Small tables with named rows and columns. After each table, cells are looked up by row and column.

sokas
|  | koza | ros | zovibu | tum | kelave | dos |
|---|---|---|---|---|---|---|
| medo | 520 | 46 | 356 | 620 | 322 | 825 |
| lar | 510 | 797 | 619 | 432 | 627 | 296 |
| mesib | 504 | 823 | 603 | 448 | 633 | 316 |
| lop | 491 | 709 | 544 | 493 | 596 | 426 |
| rutene | 502 | 556 | 515 | 509 | 531 | 497 |
| duz | 500 | 550 | 532 | 492 | 539 | 465 |

tum of mesib is 448
ros of medo is 46
tum of medo is 620
kelave of lop is 596
koza of rutene is 502
ros of mesib is 823
tum of lar is 432
kelave of lar is 627
ros of duz is 550
tum of rutene is 509
ros of lar is 797
koza of duz is 500
zovibu of mesib is 603
zovibu of duz is 532
dos of lop is 426

fizerag:
,ruropan,rufuleb,roz,kig,kor,posom
fiv,511,-508,1134,301,463,249
nus,3384,-2302,1195,3120,-6823,-4967
saduta,-2514,-1470,-1870,126,-1490,1017
dom,-1195,-4146,-669,-2176,-1424,1642
varuve,-537,1674,-264,-2349,-545,-1044
tud,-56,2359,247,4232,-2932,-930
fipaz,242,1707,-1625,858,-786,-1151
bomir,-1313,1436,-799,-395,-3644,410
vib,349,-2025,225,906,-819,1840
vozazo,740,-4387,-2014,8013,-4365,6038

saduta, ruropan -> -2514
vib, posom -> 1840
fiv, rufuleb -> -508
fiv, posom -> 249
dom, posom -> 1642
dom, kor -> -1424
tud, posom -> -930
bomir, posom -> 410
saduta, kig -> 126
nus, kig -> 3120

muzu.csv
,nudos,pimeneg,dati,bavo
rugimu,0.3,0.6,0.5,0.6
sufe,0.4,0.5,0.5,0.3
pubo,0.5,0.4,0.5,0.4
mesu,0.4,0.5,0.6,0.7
tuniz,0.9,0.6,0.6,0.4
nono,0.4,0.4,0.6,0.5
pinas,0.6,0.6,0.1,0.6
bizur,0.5,0.6,0.5,0.2
vefot,0.6,0.6,0.5,0.8
temi,0.7,0.8,0.7,0.6
zorire,0.5,0.5,0.6,0.2
pamufo,0.2,0.5,0.6,0.6
nuzo,0.1,0.6,0.5,0.6

mesu, dati: 0.6
pamufo, dati: 0.6
pubo, nudos: 0.5
temi, nudos: 0.7
sufe, nudos: 0.4
pinas, dati: 0.1
Which row has the largest pimeneg? temi

pefi:
columns: turizof, diviz, nuko, vab, lededon, pavob, tebu, dag, musifi, tezuto
dol: [-21.7, 46.0, 56.0, -24.1, 40.9, -52.8, 45.3, 74.0, 20.9, -14.1]
rebefu: [-46.0, 44.0, 57.4, -22.2, 51.1, -57.5, 35.3, 77.7, 13.2, -30.8]
nodopiv: [46.2, -3.4, -14.9, 35.3, -1.8, 58.4, -3.8, -27.8, 7.2, 39.9]
gilo: [12.3, 24.4, 26.5, 0.4, 16.0, -6.1, 28.7, 33.1, 19.2, 11.5]
kek: [58.0, -14.5, -25.2, 44.7, -14.7, 74.4, -11.0, -42.3, 10.1, 48.7]
giboro: [0.6, 31.4, 39.2, -9.7, 22.1, -25.7, 36.7, 50.4, 23.3, 2.0]
supuf: [-7.5, 19.5, 25.1, 4.7, 23.8, -6.9, 17.5, 30.7, 12.7, -2.6]
bizag: [2.0, 11.1, 15.4, 14.1, 14.0, 9.0, 10.5, 14.4, 13.2, 3.2]
bot: [61.5, 5.6, 29.5, 2.2, -48.1, -2.3, 50.6, 29.1, 66.5, 38.0]
kifizi: [45.1, 10.5, 15.6, 10.3, -14.5, 15.0, 28.9, 14.2, 35.0, 33.0]
diz: [16.5, 12.2, 9.1, 15.4, 14.7, 18.9, 10.4, 8.3, 10.5, 17.3]

What is the musifi of gilo in pefi? 19.2
What is the lededon of gilo in pefi? 16.0
What is the tezuto of giboro in pefi? 2.0
What is the diviz of gilo in pefi? 24.4
What is the tebu of giboro in pefi? 36.7
What is the tezuto of bizag in pefi? 3.2
What is the pavob of dol in pefi? -52.8
What is the dag of giboro in pefi? 50.4
What is the tezuto of supuf in pefi? -2.6
What is the tebu of kek in pefi? -11.0
What is the nuko of giboro in pefi? 39.2
What is the turizof of kek in pefi? 58.0
What is the tezuto of rebefu in pefi? -30.8

